Moves between points:
from | ri ku za ga po le de fi
gos | ses big zap lan bif sib voz gub
nel | mak sev rov sel ged gor mem ziv
siz | - - tok - sen nos - -
mov | - bif - - big - - pek
kar | maz - sim - - - kem -
ged | sim tud maz nit nel paf gub voz
git | - voz - - - - big tud
tam | voz - - - - - ses sim
bif | ren mov sog giv gos mup ziv mem
kuz | - - bol nos fof - - -
zof | sen - gab - - kem - -
daz | - zap big - - - - rom
gak | - - - - - voz sib paf
mem | vog pek nos bol gub tok nel bif
sel | - - - nel nit - bol -
pir | tok - - - gab vog - -
maz | kar kur ged mok rov zov suv nik
kas | pup - - gab - nuz - -
pup | kas gup mev tob kib dev fiv dak
muv | kub gab - - - zib - -
suv | kem rom gub fof nos sen maz zap
tud | dup ged kur vib sev kun nim git
fon | bol - - vog nuz - - -
lus | - nos pek - rom - - -
pom | nos - vog - kem - - -
zap | vol daz gos zef sog lil nik suv
ziv | - - - - voz - bif nel
zib | nim sug dig seg veg muv dup mek
mup | - - - - sib bif - tok
zor | lan - - ses - - - nuz
pek | veg mem lus pif nim bap sev mov
sev | - nel - - tud - pek -
big | mek gos daz zut mov kup git nim
seg | non nuz - zib - - - -
mev | - - pup sen - fof - -
sug | gub zib kem nuz vog gab sim ses
dak | - - - sib - lan - pup
fiv | - - - paf - nit pup -
bol | fon pif kuz mem dev kib sel giv
non | seg dev zur nim pif gup vib zut
dig | rom kem zib - - - - -
rov | - - nel - maz - nos -
vib | - nit - tud - - non -
lan | zor zut zef gos giv dak tik dev
kib | - - - tok pup bol - -
mak | nel - - - sim - vog -
zur | - fof non rom - - - -
tev | nit - - sim - - nuz -
fof | pag zur dev suv kuz mev mok zef
gab | tob muv zof kas pir sug tuv duk
ren | bif - - - ses - - vog
giv | - - - bif lan - - bol
bap | - tok - - kub pek - -
nuz | dev seg pag sug fon kas tev zor
kup | - sib - - - big - kub
pag | fof - nuz kem - - - -
tuv | paf - - - - sim gab -
nit | tev vib mok ged sel fiv dev tik
kub | muv tob ges gup bap nim kun kup
lil | - - sib - - zap - sen
pif | - bol - pek non - - -
kun | - paf - - - tud kub -
nos | pom lus mem kuz suv siz rov sog
dup | tud sim - - - - zib -
duk | sib - - - - ses - gab
vog | mem veg pom fon sug pir mak ren
tok | pir bap siz kib tob mem gor mup
rom | dig suv nim zur lus ges kur daz
dev | nuz non fof gub bol pup nit lan
sog | - - bif - zap - - nos
sim | ged dup kar tev mak tuv sug tam
zef | - - lan zap - - - fof
mek | big ses - - - - - zib
mok | - - nit maz - - fof -
zov | - - paf - - maz sen -
gup | - pup - kub - non - -
vol | zap - ses - - - - kem
nik | - - voz - - - zap maz
veg | pek vog - - zib - - -
ses | gos mek vol zor ren duk tam sug
sen | zof ges tob mev siz suv zov lil
nim | zib gub rom non pek kub tud big
gor | - - - - paf nel tok -
kur | - maz tud - - - rom -
kem | suv dig sug pag pom zof kar vol
ges | - sen kub - - rom - -
tik | - - - voz - - lan nit
tob | gab kub sen pup tok gub paf sib
zut | - lan - big - - - non
sib | duk kup lil dak mup gos gak tob
voz | tam git nik tik ziv gak gos ged
paf | tuv kun zov fiv gor ged tob gak
gub | sug nim suv dev mem tob ged gos

The rows follow the links: the fewer symbols apart two points are, the more alike their rows tend to be.

Each row is also shifted at random along 7 hidden directions that mean nothing.

Row, then point:
[43,4,19,-10,-13,-1,20,-11,14,-1,-18,3,-26,20,6,-10,-5,13,1,-11,-17,29,28,2,3,7,5,15,-2,15,21,-5,-6,-6,-15,14,-24,-1,7,-2,6,14,9,10,-12,12,9,8,20,11]; point fon
[0,-7,7,-3,-4,-12,-11,-2,-27,-2,-18,-16,-7,17,-7,2,3,12,-6,0,-9,-6,1,4,10,-20,-5,-2,-4,3,3,-11,2,12,2,-8,-13,17,6,-21,12,4,-1,-11,-7,17,9,11,8,-3]; point duk
[14,12,1,10,-7,-2,10,-2,12,-11,-2,11,-3,1,4,-15,7,8,-2,-12,-13,1,9,-7,-2,-3,-2,8,-4,1,6,9,0,-10,-5,0,-20,1,18,-7,7,-3,1,-9,-7,16,-6,12,9,-2]; point mak
[31,-6,-10,5,-2,-15,4,3,-12,9,1,-3,0,3,13,0,10,-6,11,7,-12,-8,8,-2,-6,1,-1,0,-3,6,1,-3,-17,0,3,8,-2,0,-3,8,11,17,5,-3,-9,23,-3,-11,6,0]; point kuz
[-39,-9,-4,-3,8,-12,-23,5,-32,-4,0,-14,2,-3,1,11,-4,-2,2,11,-11,-24,-14,7,-2,-15,-2,-13,-10,0,-8,-4,0,9,10,-4,8,14,-7,-12,18,3,3,-23,-13,6,-4,-5,-3,-4]; point lil
[-55,4,-29,14,21,-28,-5,13,-32,31,6,-8,2,-6,11,2,31,-1,8,7,-8,-20,2,9,4,-18,-13,-25,10,-9,-14,1,-9,8,-9,-4,16,3,4,21,18,3,-16,-10,4,19,13,3,-2,2]; point fiv
[-25,15,-3,2,11,-5,9,5,22,-7,1,7,-5,-29,0,-9,-4,-9,-3,7,10,1,8,-9,-18,-5,-9,11,-6,-15,0,8,2,-2,9,-3,3,-5,13,-1,-16,7,0,-2,11,-2,-3,3,9,14]; point tok
[-36,33,-20,22,3,1,2,7,4,5,-7,19,4,-8,-13,-4,6,-4,4,4,-6,-1,-10,-23,4,-13,-6,-7,-9,-14,14,11,23,4,4,-16,5,-10,8,-2,-14,-9,-8,-13,10,7,-6,8,-14,-8]; point ses
[-25,16,-7,14,-4,23,11,-4,20,14,-2,20,2,-1,-7,-3,8,2,-8,4,-4,19,0,-2,7,19,10,3,1,0,15,1,4,-2,1,1,-7,-11,8,5,-8,-2,-9,15,11,-5,-1,14,1,3]; point zib
[14,4,-2,-17,-3,26,-17,4,1,-9,-5,-3,8,-10,-2,11,-27,-12,5,10,4,-6,-19,-10,-3,6,3,-2,-10,-12,-10,12,16,13,15,5,22,-3,-4,-7,-18,-18,2,-11,-4,-26,-7,-17,-30,0]; point sog
[10,9,-6,10,-1,-10,-16,17,-1,-6,6,3,12,-1,3,28,-3,-17,-1,17,14,-19,-2,-13,3,-6,-3,-10,4,-3,0,2,9,-2,13,-2,0,-13,-7,0,12,-16,12,-8,8,-3,-5,-4,-22,5]; point gub
[12,22,-1,-10,13,10,-12,14,7,17,-20,-11,8,-2,1,0,-20,3,6,2,8,5,-14,-12,14,3,-20,-14,17,-25,-22,13,24,11,-14,-2,49,-10,-6,19,-28,-27,-4,0,0,-25,24,-4,-27,-18]; point nit
[-18,5,-2,-15,-6,10,-26,-4,-24,12,-13,-26,11,15,-12,23,-9,6,-14,1,-2,-4,-19,13,14,3,3,-7,16,-2,-13,5,16,18,16,17,12,25,-2,-11,25,-12,-2,2,-16,-6,7,-18,-18,2]; point mov
[-9,6,14,20,-7,6,10,-11,22,-18,-11,18,9,-8,-6,-12,-14,4,2,-13,-12,-7,-15,-27,-6,4,-8,22,-11,-6,5,0,7,-6,4,-10,-6,-2,2,-8,-21,-1,17,3,0,15,-13,2,2,-14]; point dig
[-10,-3,14,7,13,4,-1,5,8,-12,4,-17,16,-22,-19,-19,-13,0,-7,-14,21,-6,-25,-4,1,-6,-16,13,7,-27,-25,6,2,2,-2,-13,36,15,2,3,-39,-9,-13,10,31,-9,9,0,8,-13]; point kun
[-31,-12,2,-15,-2,-3,3,1,-12,-34,17,-20,-1,-5,-10,-13,-14,-12,-3,-18,19,-9,8,2,-12,-26,0,23,-4,12,-8,5,-8,2,14,5,-4,21,-1,-21,-7,17,-4,-8,6,6,-11,-17,17,-1]; point bif
[20,15,-22,28,8,-30,18,3,9,6,3,22,-1,-9,9,-12,16,-8,12,-6,-8,-24,8,-19,-15,-21,-22,0,5,-1,-4,9,3,-13,-1,-3,1,-5,1,17,13,10,5,-5,1,34,-6,-6,0,-1]; point sel
[6,-1,-14,-3,12,7,-5,18,-3,-1,24,-6,7,-10,-1,2,11,-11,-6,2,24,0,2,9,10,-1,5,-11,15,-5,-8,8,-6,0,-6,-8,12,-8,1,6,-15,-6,-19,-7,17,-22,-5,8,-5,-5]; point ged
[-51,-9,-3,16,-5,-13,-11,-7,-4,-8,11,7,17,1,9,15,5,4,2,-7,-7,-28,-10,3,-10,-1,1,2,6,9,-12,3,2,-14,13,-4,-7,7,-8,-2,29,1,18,-12,-24,10,-16,-10,-11,-8]; point kur
[-15,-2,-15,0,-8,-7,-11,-4,6,-3,15,17,1,-6,25,21,16,-11,7,12,-2,-22,4,5,-12,12,11,-17,-5,12,-6,11,6,-10,12,9,-23,-11,2,2,27,-7,17,-17,-26,-8,-17,-9,-25,9]; point rov
[27,-2,-4,0,5,0,-14,9,-8,17,4,6,0,-5,12,18,9,-8,-1,30,-2,-3,2,9,-2,17,17,-22,-3,-1,3,-13,-7,2,2,1,1,-16,-6,5,14,-3,3,-6,-3,-13,-1,6,-4,16]; point sen
[5,2,-4,28,4,-11,7,6,-4,-14,13,9,12,-14,-3,-12,15,-3,12,-9,-10,-21,-13,-19,-5,-11,-11,1,-8,-14,-3,6,-5,0,-5,-16,-4,-3,12,-2,-16,0,-8,-17,9,21,-10,12,2,-17]; point kar
[-8,2,0,27,-2,-30,10,-9,12,-17,10,5,12,-12,-1,-7,6,5,-5,-25,-1,-27,-7,-14,-14,-17,-16,22,10,6,-12,11,1,-14,13,-5,-14,21,5,-1,21,9,9,-2,-3,36,-9,-12,11,-2]; point sev
[34,27,-18,16,18,-5,16,6,15,36,-11,27,-6,-20,4,-11,13,-1,12,25,-17,16,7,-1,-5,17,-5,-10,-2,-16,17,-12,-7,1,-10,-8,16,-27,-6,34,-10,14,-7,2,6,1,1,13,11,6]; point mev
[-16,-28,27,-15,0,-6,4,-8,-5,-20,-5,-32,-2,9,-3,-11,-13,2,-3,-18,10,3,0,7,-3,-5,-7,17,7,4,-14,-12,-16,-5,-5,6,10,21,-5,-5,-8,7,0,19,6,0,18,-15,20,-9]; point gup
[-7,15,-12,33,-1,-19,9,10,-7,-4,-3,11,10,-8,-6,-11,11,-5,-3,-3,-10,-23,-1,-25,-2,-15,-13,7,-6,-9,4,13,1,4,-2,-2,-10,9,19,-9,9,0,-3,-17,11,39,-9,7,2,-5]; point vog

From each start, follow one symbol. Which point do you reach?
Answer with the point's name.
---
[6,-8,-21,22,5,0,2,16,-18,1,25,13,12,-9,-2,-3,24,-21,10,14,-3,-17,-4,-8,-3,4,7,-8,-16,-3,11,1,-14,2,-4,-8,-7,-13,10,-2,-19,1,-15,-8,27,14,-14,12,0,-10]
de	kar
---
[-35,-4,-1,-24,0,23,1,-6,-12,17,-2,-15,-7,16,0,-1,-1,5,0,-5,3,30,6,25,12,12,15,-5,9,11,0,0,-6,9,-4,10,16,4,-15,8,2,4,-12,18,-5,-16,7,-11,-1,5]
fi	non
---
[-81,28,-37,32,1,-10,15,-5,22,21,18,40,6,-18,5,4,28,-6,-6,2,-7,-8,13,-6,-19,7,10,2,9,3,12,13,4,-10,18,5,-12,-8,7,15,24,17,-6,1,5,21,-26,-6,0,20]
le	bap
---
[-50,2,4,-17,-7,15,-9,-11,-19,4,-18,-13,-13,24,2,7,0,27,-9,-15,-11,21,3,18,17,-8,11,-6,12,8,2,5,8,8,-5,-1,-15,11,7,-16,17,-3,-3,-19,-36,-15,7,11,1,-3]
de	ses
---
[-17,11,4,-29,2,19,-13,-2,13,0,-8,0,-17,-11,-1,4,-22,-3,-7,12,11,11,4,4,-8,2,6,-2,-9,-3,1,6,23,5,13,9,6,-5,2,-6,-12,-9,0,1,1,-33,3,-9,-12,16]
fi	tok
---
[21,3,-1,-15,8,21,3,2,10,8,0,-1,-1,-6,8,-6,-7,0,15,4,3,16,-6,4,4,19,-2,-12,2,-11,-7,2,0,4,-14,-1,29,-20,-11,21,-29,-10,-11,5,3,-28,7,-1,-9,-7]
ga	maz
---
[49,-22,9,-20,-4,7,-13,7,-2,-19,18,-22,3,1,2,11,-8,-13,-8,-5,23,-9,1,3,6,-2,0,1,7,1,-17,5,2,2,0,11,-1,6,9,-11,-8,-16,0,0,7,-20,8,-8,-10,2]
po	ged
---
[-44,22,0,5,-8,0,5,-8,18,-14,-12,24,-8,2,-1,-4,-12,3,1,-7,-9,0,8,-14,-7,-9,-1,10,-11,6,15,14,25,-6,6,4,-23,1,12,-9,9,-7,13,-17,-15,11,-13,-4,-6,2]
po	ses
---
[-27,18,-1,29,-9,-29,-11,-7,-3,15,-12,9,11,20,5,31,12,12,-16,2,-17,-17,-4,1,8,-5,-3,-4,18,10,0,-7,10,-9,15,-1,-19,11,-6,1,63,4,22,-7,-25,31,-5,-3,-5,8]
po	pek
---
[0,-9,19,-18,5,-5,-12,6,0,-10,-9,-25,-6,0,2,8,-17,2,-13,4,14,8,2,3,8,-1,-5,3,0,-4,-5,-13,-4,3,6,-1,6,-1,-3,-13,-2,-4,8,0,2,-17,10,4,12,10]
fi	sib
---
[-8,-24,12,-17,3,7,-9,-7,-23,-2,8,-26,-2,7,-14,7,2,3,-14,2,14,3,-7,25,2,-6,13,5,-1,9,-7,-11,-15,5,5,0,-2,26,-9,-18,3,8,-13,15,12,-11,4,-3,11,6]
le	big
---
[5,-9,6,0,-3,-13,-4,-2,-12,11,-11,-18,10,22,-3,14,0,6,2,-3,-7,-3,-5,5,10,2,-9,-3,15,7,-6,-10,-5,1,-3,8,10,16,-12,8,25,1,7,13,-10,15,16,-13,0,-2]
po	pif
---
[-24,-2,22,-11,-13,17,-2,-8,4,-15,-16,-18,5,12,-8,-2,-21,13,-7,-17,-2,9,-10,-5,8,12,-2,18,3,0,-6,6,7,5,-4,16,-3,18,11,-16,-4,-15,5,3,-8,-6,7,-5,2,-2]
ri	pek
---
[19,-12,-12,-26,8,11,-3,8,-27,17,10,-13,-13,3,-3,-1,12,-8,2,20,14,12,11,21,5,0,9,-17,-3,4,2,-12,-12,10,-15,3,12,-4,-10,7,-9,3,-22,16,21,-18,15,-2,-2,8]
le	lan
---
[-16,-4,-1,13,10,5,5,12,-12,-9,3,-6,8,-22,-9,-21,-1,-5,6,0,0,-7,-13,-17,-4,-4,-10,6,-18,-18,-6,1,-13,10,-8,-11,12,2,12,-8,-38,2,-17,-6,19,8,-3,15,15,-14]
le	kem
